Each row is followed by its class.
[  1.6  -2.4  -8.2  -3.9 -13.2  15.4  12.2  -9.7 -11.4   6.4   1.8   0.0
  -5.7   6.1  17.0   3.9   1.6 -10.6  16.9   6.8  -0.5  24.2  -3.6  -1.4
  14.6   0.2   4.8  -4.6 -12.9  -2.1  -6.1   2.4  -0.1  -1.2  12.1   1.9
  -3.1 -17.6   3.3  14.6   1.0   1.5  10.2  19.2  -3.6   3.0  -1.6   0.8
   2.1  -3.4  10.3 -14.1  -0.3  -2.6  -9.3  17.5 -12.1   7.3  -7.0   3.2
  -5.5  12.9 -13.4  -5.4   0.1 -11.6  -2.1  13.7  -6.6 -39.1  -9.8   0.6
  -0.1   9.7   7.0  -8.4  23.0 -12.7] => N
[ -0.7   6.6  -0.6   1.3   9.4   5.0  -2.1  -2.6   2.6  12.1   1.3  -3.2
  13.9   4.8  -0.4   3.4  -6.5   5.0  -4.8  -4.0  -1.8 -13.1  -2.2   5.1
  -7.9  -0.4  -1.9  -2.3   7.7   1.2  -1.8  -2.2  -4.1  -6.5 -12.3   1.2
  22.7   0.3   0.3  -6.7  -0.2 -37.8   0.9  -4.7   1.5   2.3   1.8   2.0
  -1.4   7.1  -1.5   7.5   2.9  -5.2   6.5  -9.9  -3.7   6.0  14.3  -3.1
   4.8  -5.7  -9.6   3.8   4.6  -1.8  -0.7  -7.6   0.9   9.7   5.5  -8.1
  -1.3  -6.2   5.7  -6.0  -1.1   5.7] => Z
[ -0.1  -6.3  -3.0   1.6  -4.6  -2.5  -4.1   2.4   7.3  -0.7  12.7  -1.5
  -4.6   1.1   5.7   3.8   0.1  28.5   6.9  -0.7   0.3   1.5  -4.5   7.2
   7.3   5.8   0.0   3.1  -4.6   3.0   9.0   2.5   4.0  -7.8  -3.5   5.4
 -15.7  -3.5  -0.7   3.2   4.2  -8.6   0.1  15.3  -3.1  -0.3  -0.4 -11.0
  -4.4   4.8   3.5  -4.7   2.1   5.9   1.0  -2.2  -4.1   0.9   0.0   9.6
   9.6  -6.9  -4.2  -4.9 -10.5  11.7   1.9   0.0   0.1  -8.0   0.4 -22.3
  -3.0  -6.6   5.3   2.9   1.5  -5.6] => Z
[  5.3   3.1  -2.6 -14.5   6.2  -2.2  13.7 -14.2   7.4   5.0  -4.1   5.2
  -3.2  -2.7  36.1   5.7  -3.7 -12.2   9.3  -6.9  -0.2   7.9  -1.9   9.6
   6.6  -4.1   1.3   7.2 -12.5   8.2  -5.4   2.9  -0.6   4.1  10.3  -1.9
   1.6 -21.6  16.8  11.6   5.8   0.3  13.3   4.3  -2.8   0.1  -6.1   3.7
  -0.5  -6.5   7.6  -7.4  -9.5 -10.4  -3.4   1.1  -2.9  28.8   0.6  10.5
  -0.8   5.0  -4.2 -11.7 -15.8  -8.2  -4.4   0.9  -0.6 -27.3  -4.4 -17.8
   2.3   3.9  -4.4   0.0   0.7  -2.4] => N
[ -0.7   7.6   8.0   4.2  -9.1   9.0  -8.1 -33.2   4.8  -4.0  -1.3  -3.4
   3.4   5.5  -4.6  -8.8  -1.0   7.8  -7.3  -6.2  -9.8 -10.0  -1.2  -4.8
 -20.1  -3.4   1.5   6.7  10.9   5.2   3.7  -2.1  -0.6   4.0 -18.8   4.8
  13.7   7.9   5.3   0.6   1.5  -3.6  -8.7  -3.7   1.8  10.6 -12.5   1.5
  -5.7  -5.5  -4.7  16.9   3.8  -0.3   7.0 -15.2   3.2   7.0   1.9 -10.3
  -1.8  -7.4  13.6   9.0   1.7  -0.8 -11.9 -22.6  12.5  40.8   4.0  -7.5
  10.8  -5.5   8.1   3.2   1.3   1.0] => N
[  0.0  13.3  12.3  -6.4   1.5  -0.9  -5.8   7.1   8.2   1.1 -18.0  19.6
   1.0  -0.7 -26.7  -7.7  -6.0 -15.1 -28.1 -10.7 -15.1 -34.7   2.4  -6.5
 -35.2  -3.1   5.7  12.8  18.0  41.0  10.5   9.5  -2.8  -1.2 -12.1   0.5
  -8.2  63.7  12.3 -14.4  10.1  -8.5   0.0   6.4   8.3   8.0  -4.1   0.1
   7.8 -13.1 -16.6  26.4 -15.7 -10.8  17.0 -20.8  -4.7  14.7   0.8   1.7
  23.9 -33.8  16.1   9.3   2.2  -0.2 -15.4 -11.5  14.1  78.1 -13.3 -12.0
   0.8  -6.3   8.6   2.1  -3.0   6.7] => Z
[  1.0  -2.5   1.1  12.4   8.4   1.8 -33.4   7.3  -6.6 -16.8   5.2  -3.1
  15.2   3.4 -75.1  -2.2  -2.3  25.2 -24.5  -3.7   7.7 -19.2   4.8  -5.7
 -16.8   9.5  -7.0  -7.5  18.9 -16.0   5.6  -2.5 -24.3 -10.4  -8.9 -10.5
  11.8  25.4 -32.3 -25.7  -3.7  -0.3 -25.8  -8.1 -53.1  -5.1   6.0  -0.8
 -13.2   1.7 -11.8  26.0   8.2  16.2  12.3 -13.1   3.7 -57.0   6.6 -16.8
  -0.4 -10.0  11.8  14.1  29.5  24.5   1.3 -11.2  -1.5  55.8   1.1  23.3
  -5.5  -6.5   9.9   0.2  -2.4 -16.5] => Z
[ -1.9   4.0   7.4   2.0  -4.5   4.8  -0.7  -0.6   3.6   1.1  -9.7 -19.1
  -4.0  -3.0 -13.1  -8.6  -2.5 -11.0 -18.1  -2.1  -5.7 -18.7   0.3   2.2
 -21.6  -6.2   1.4  11.8  12.1  12.0   5.5   2.6 -11.2   4.4  14.7   9.7
   1.8 -13.4  10.2 -26.7   4.9   0.3  -1.3  -4.3   9.4   4.2 -11.2   8.0
  -1.9  -4.8 -13.5  19.2   1.7  -9.7  18.9   5.3   4.8  21.6   1.6   0.5
   4.4 -19.9   3.6 -24.6 -10.0  -8.2 -14.5  -0.5  11.9  50.7  -0.8  -2.0
  -0.2  -7.7   4.7  -6.5  -3.3  17.5] => Z
[ -5.5  -5.1   6.3  -2.1  -2.3  -0.4  -8.7   2.1   7.0  -5.8  -6.5 -20.8
 -11.7 -19.0 -15.6   2.1  -2.3   2.2  -4.8   0.2   4.2   0.7   0.0  -1.2
  -4.0  -2.2   4.4  -4.2   4.9  -5.4   6.0  -8.9   0.0   0.5  -1.8  -0.5
  -0.1  16.7 -19.1 -14.9  -3.3  -1.6  -7.3  -6.2   3.2   1.5   1.5  -5.3
   7.1  -2.3  -5.5   9.1  -2.1   0.5   2.2   2.7   0.7  -2.1   1.9  -1.5
   4.0  -8.8   3.1  -0.9  12.4   5.7   4.1  -2.9  12.4  23.0   2.4 -27.5
 -13.0   3.2  -2.4   0.4  -0.6   2.2] => Z
[ -3.1  10.7   0.9  -6.1   2.0  -3.2  11.3  -8.2   5.2  15.9  -2.2  -3.1
  -5.7  -2.3  42.6  -6.9 -14.4 -22.8   8.4  -0.7  -6.5   9.0  -3.3   9.2
   7.5  -5.1  -3.4   6.7  -9.2  26.9  -4.3   3.1   2.9   7.1  -4.2   0.2
  -4.1 -13.7  10.9  12.9  -3.6  -1.1   8.6   4.0   0.9   3.2  -7.0  -2.6
  -4.2  11.7   8.5  -9.2  -9.8  -9.8   2.7  -8.4   2.3  41.4 -16.2   3.4
  -4.5   4.5   1.1 -12.0  -3.6 -19.5 -12.4   0.4  -1.1 -23.4  -2.0  -7.2
  -0.9   1.9 -12.3  -1.8   8.9  -2.8] => Z
[ -0.4  25.7 -13.2  -8.9  -4.0   5.0   5.9 -14.5   9.1  12.5 -18.7 -16.2
 -18.1  -0.6  31.3 -16.1   2.3 -45.3 -23.7 -16.4 -19.2 -37.4  -6.8   1.8
 -37.0   3.3   3.9  33.4   1.7  32.0  -5.2   0.1   4.3  -2.0 -10.7   2.8
  -2.0  25.4  48.1   5.5   5.4  10.3   9.4  11.8  11.6  11.8 -13.4  17.6
  15.9 -17.9 -13.5  15.7  -1.2 -40.6  20.5 -13.6   2.9  59.8 -20.3  14.8
  19.3 -22.2   8.4  -3.4 -10.6 -12.0 -24.4 -23.6  17.3  55.3  -6.0 -31.1
  -5.3 -11.0  11.9  -6.3  -3.9  10.4] => Z
[  4.2  -3.6  -3.9 -12.3  -6.2   0.1  23.5  -6.4   2.4   3.0   6.8   6.3
 -17.5  -7.9  62.9  -3.0   4.0 -13.0  12.1  -3.3  -4.5  14.3  -5.4  28.4
  22.5  -7.9  -0.6  12.2  -8.6  13.5 -15.3   2.5   5.8  -1.1   3.5   1.3
  -8.3 -49.4  16.7  31.1  -4.7   0.7  12.6   0.7   0.2   8.1  -9.7  -4.3
   4.6  -2.9   5.7 -22.3  -6.9  -1.1  -2.4   8.4   3.7  45.2  -5.2   8.1
   8.3  16.2  -2.2  -4.2  -9.3   8.8  -2.9  -7.3  -3.1 -46.1  -6.3 -22.4
   3.3  -2.5  -9.1  -3.9   1.0  -3.6] => Z
[  2.5  -1.8  -2.3   4.0  -0.5   1.1  10.4  -4.7   8.5   7.7  13.4   7.7
 -13.1   2.2  19.4   2.8   5.4  -4.2  15.4   8.1   3.3  25.7   2.3  10.5
  15.5  -4.9  -3.9  -6.5 -18.9  -4.0  -9.9   2.9  -1.8   1.4  -0.5   0.7
  -1.9 -35.7   0.0  16.2   3.7  -1.6  10.2   0.3   0.6  -0.3   4.5   6.8
   0.8  -7.3  16.4 -19.2   7.4   4.2  -9.4  16.3   5.8  13.9   0.3   5.6
 -11.1  19.8  -8.5  -3.3  -7.3  -4.9   2.7   3.4   3.2 -46.1 -11.1   2.7
   3.5  -1.0  -3.6  -5.4   2.0  -4.0] => Z
[ -1.7   8.3   4.5   0.3   2.7   0.4 -13.8   3.6  13.8  -3.9  -6.4  -9.1
   0.0   0.7 -31.4 -12.6 -20.2   0.7 -29.3   9.3  -5.2 -31.8  -0.1  -3.5
 -36.1   2.4   5.4  11.8  17.8  10.8   8.3  -7.3  -9.9   0.2 -11.6  -2.8
   8.0  50.2   3.1 -14.3   7.1  -5.2  -7.3  -5.8   2.3   3.6  38.8  -1.1
  -0.9  -6.1 -11.7  28.1  11.5  -0.5  19.6 -17.6  12.6  -3.0   0.0 -11.9
  12.5 -27.7  13.8   7.7   7.8   8.2  -8.7 -23.0  18.6  72.4   2.5  -6.2
  -2.1  -0.8   5.6   6.7  -0.9  11.9] => Z
